Below is a small trained network, with its code and all its weights. Each question gives an input and a class and asks what happens when units are switched off, that is, made to give their printed mean instead of their output.

import numpy as np


def w(rows, s, z=0):
    codes = np.array(rows[::2]) - 128.0
    scale = np.full(codes.shape[1], s)
    scale[-1] = z or s
    return codes * scale


def norm(h):
    return h / np.sqrt((h * h).mean(-1, keepdims=True) + 1e-5)


def f(y):
    return np.maximum(y, 0)


def log_softmax(a):
    a = a - a.max(-1, keepdims=True)
    return a - np.log(np.exp(a).sum(-1, keepdims=True))


def net(x, mask):
    res = np.array(x, float).reshape(1, 2) / 4 @ E
    u = 0
    for l in range(3):
        y = f(norm(res) @ A[l][:, :-1].T + A[l][:, -1])
        res = res + np.where(mask[u : u + 12], y, B[l][:, -1]) @ B[l][:, :-1]
        u += 12
    return log_softmax(norm(res)[-1] @ U[:, :-1].T + U[:, -1])


A, B = {}, {}
E = w([
[111,148,102,142,128,192,143,145,250,132,110],'x0',
[120,126,78,183,230,141,139,55,99,133,131],'x1',
],0.018)
A[0] = w([
[135,132,116,117,124,114,145,128,120,132,134,110],'L0N1',
[130,124,135,112,21,123,130,160,159,118,134,99],'L0N2',
[120,115,119,156,239,142,131,87,185,152,139,22],'L0N3',
[132,118,130,127,126,130,123,128,214,124,130,78],'L0N4',
[122,152,132,134,127,143,143,125,126,123,125,196],'L0N5',
[127,126,104,148,211,132,133,92,80,122,130,110],'L0N6',
[143,128,77,148,235,149,138,104,171,112,126,80],'L0N7',
[127,142,120,140,119,133,137,118,143,149,122,116],'L0N8',
[129,130,126,129,106,123,125,127,54,126,127,122],'L0N9',
[116,120,117,128,108,134,138,130,88,125,145,102],'L0N10',
[112,145,100,148,224,148,125,100,163,112,118,16],'L0N11',
[123,134,117,134,108,151,134,138,253,132,127,5],'L0N12',
],0.027,0.0029)
B[0] = w([
[129,127,138,125,137,124,122,131,123,120,133,138],'L0N1',
[115,164,149,142,141,164,119,150,213,168,101,253],'L0N2',
[140,136,172,230,177,130,117,50,129,236,150,223],'L0N3',
[171,68,91,115,69,114,143,146,114,85,156,198],'L0N4',
[151,107,174,98,96,31,68,88,159,114,157,142],'L0N5',
[109,106,46,124,74,116,138,110,119,90,158,215],'L0N6',
[114,149,164,211,150,120,122,43,120,252,146,227],'L0N7',
[124,179,147,89,75,31,61,128,86,156,108,147],'L0N8',
[153,123,175,94,178,111,129,142,62,110,115,186],'L0N9',
[141,136,154,126,144,118,143,131,104,106,120,154],'L0N10',
[153,142,164,218,185,157,120,54,134,216,152,213],'L0N11',
[145,45,43,97,67,155,161,160,126,27,146,248],'L0N12',
],0.036,0.029)
A[1] = w([
[185,73,83,220,120,149,141,55,126,199,198,165],'L1N1',
[158,86,129,124,121,98,105,76,183,132,154,80],'L1N2',
[102,127,120,231,133,106,102,20,95,219,149,162],'L1N3',
[94,119,10,123,4,191,173,178,193,85,170,85],'L1N4',
[96,165,106,186,156,187,161,75,113,212,144,4],'L1N5',
[127,121,59,243,126,125,108,16,173,220,187,41],'L1N6',
[135,117,66,82,103,132,143,119,206,77,150,94],'L1N7',
[96,138,122,221,184,106,91,35,104,215,138,170],'L1N8',
[114,114,10,83,25,125,124,138,224,95,150,112],'L1N9',
[120,150,112,202,170,111,109,68,114,188,145,148],'L1N10',
[196,68,120,94,42,123,130,132,129,107,160,11],'L1N11',
[115,145,86,116,107,157,135,165,133,112,157,70],'L1N12',
],0.03,0.0034)
B[1] = w([
[68,230,121,140,138,81,73,98,89,183,174,240],'L1N1',
[122,117,173,108,129,103,167,130,179,117,133,162],'L1N2',
[148,191,82,186,158,105,132,53,123,221,212,244],'L1N3',
[134,17,45,216,120,204,180,126,147,96,85,224],'L1N4',
[154,169,189,138,215,128,222,160,174,112,95,196],'L1N5',
[130,210,212,79,252,145,218,139,178,141,64,253],'L1N6',
[211,92,106,167,89,158,33,197,114,143,155,179],'L1N7',
[142,107,69,253,126,173,139,22,155,212,167,231],'L1N8',
[211,41,69,224,141,159,120,174,169,96,119,212],'L1N9',
[123,115,86,212,132,151,119,55,133,190,130,203],'L1N10',
[66,193,197,5,156,181,108,145,65,123,51,178],'L1N11',
[144,94,107,97,145,211,121,107,122,164,107,151],'L1N12',
],0.031,0.052)
A[2] = w([
[98,132,69,96,115,127,115,121,82,100,120,110],'L2N1',
[106,90,108,97,16,161,138,124,182,121,143,140],'L2N2',
[123,138,113,114,159,112,111,112,111,119,127,198],'L2N3',
[133,115,120,91,137,114,154,118,166,112,155,71],'L2N4',
[91,122,120,121,118,118,141,115,154,100,136,36],'L2N5',
[79,183,129,131,118,173,124,129,252,178,109,8],'L2N6',
[95,98,138,101,117,136,169,95,160,134,149,46],'L2N7',
[126,120,131,112,132,122,136,131,152,119,160,4],'L2N8',
[99,158,161,129,120,102,105,113,96,157,131,103],'L2N9',
[120,201,17,71,189,166,167,183,144,58,102,87],'L2N10',
[141,99,147,106,125,148,124,74,149,113,134,46],'L2N11',
[135,55,49,144,67,62,135,80,13,79,185,111],'L2N12',
],0.034,0.0031)
B[2] = w([
[158,151,89,96,220,112,190,121,172,101,145,150],'L2N1',
[87,113,142,212,153,130,218,159,190,122,103,187],'L2N2',
[117,98,153,145,174,157,189,114,173,113,73,155],'L2N3',
[116,140,121,138,122,107,139,125,107,135,111,128],'L2N4',
[122,109,89,118,107,129,121,133,131,143,129,128],'L2N5',
[127,183,116,113,33,98,41,168,143,172,166,251],'L2N6',
[157,140,113,146,160,120,131,115,126,124,94,134],'L2N7',
[84,118,143,97,144,121,117,129,138,107,160,128],'L2N8',
[38,31,78,177,80,132,158,40,105,101,125,178],'L2N9',
[110,51,170,181,62,57,128,121,89,96,122,182],'L2N10',
[75,145,106,114,148,167,106,152,107,139,106,132],'L2N11',
[184,216,4,33,72,120,84,136,162,104,246,180],'L2N12',
],0.036,0.028)
U = w([
[97,182,190,141,24,118,8,251,200,212,93,80],'0',
[127,215,59,214,179,110,151,30,138,242,201,250],'1',
[154,148,10,41,162,76,175,89,82,42,203,93],'2',
[170,35,19,214,62,210,108,235,195,110,96,193],'3',
[80,81,221,74,201,99,171,130,60,69,56,57],'4',
],0.011,0.0023)

Each question gives the input, the list of numbers given to net, and the class t.
The units are the neurons (one row each of A and B). Each row of codes is followed by its name. A weight is (code - 128) times the scale printed after its matrix; where a second scale follows, it is the last column's (A, B and U).
mask holds one flag per neuron, layer by layer. A switched-off neuron (its flag False) gives its mean, the last column of its row in B, instead of its output. The means were averaged over made-up inputs and are rounded, as every weight is.
A unit's drop is (log p(t) with every unit on - log p(t) with that unit switched off) / (log p(t) with every unit on - log p(t) with every unit switched off).
unit that matters most: the unit with the biggest drop
top k neurons: the k neurons with the biggest drops, biggest first
k most important neurons of layer l: the k neurons of layer l with the biggest drops, biggest first
drop of u: that unit's drop, to one decimal
input [-2,-4], class 0: unit that matters most => L0N12
input [-7,2], class 2: top 4 neurons => (L0N7, L0N3, L1N6, L0N11)
input [-4,-8], class 0: top 4 neurons => (L0N12, L0N7, L0N3, L0N11)
input [-7,-6], class 4: 2 most important neurons of layer 1 => (L1N8, L1N3)
input [-8,-8], class 0: 3 most important neurons of layer 0 => (L0N2, L0N7, L0N3)
input [-6,2], class 2: 4 most important neurons of layer 0 => (L0N7, L0N3, L0N11, L0N9)
input [-1,-3], class 0: top 3 neurons => (L0N12, L0N7, L0N3)
input [-6,-1], class 2: 2 most important neurons of layer 1 => (L1N6, L1N5)
input [-2,-8], class 0: top 2 neurons => (L0N12, L0N6)
input [-8,-6], class 4: 3 most important neurons of layer 1 => (L1N8, L1N3, L1N9)
input [-5,-2], class 4: 3 most important neurons of layer 1 => (L1N8, L1N3, L1N4)
input [-6,-6], class 0: top 3 neurons => (L0N2, L0N7, L0N3)
input [-8,1], class 2: top 3 neurons => (L1N6, L0N7, L0N3)
input [-3,-3], class 0: 3 most important neurons of layer 1 => (L1N3, L1N4, L1N9)
input [-2,0], class 2: 3 most important neurons of layer 0 => (L0N7, L0N3, L0N2)
input [0,0], class 0: top neuron => (L0N9)
input [-5,2], class 2: top 3 neurons => (L0N7, L0N3, L1N6)
input [-5,-1], class 2: 3 most important neurons of layer 1 => (L1N6, L1N5, L1N11)
input [-1,-1], class 0: 4 most important neurons of layer 1 => (L1N3, L1N4, L1N9, L1N1)
input [-6,3], class 2: drop of L0N2 => 0.1
input [4,-4], class 3: drop of L2N10 => 0.0
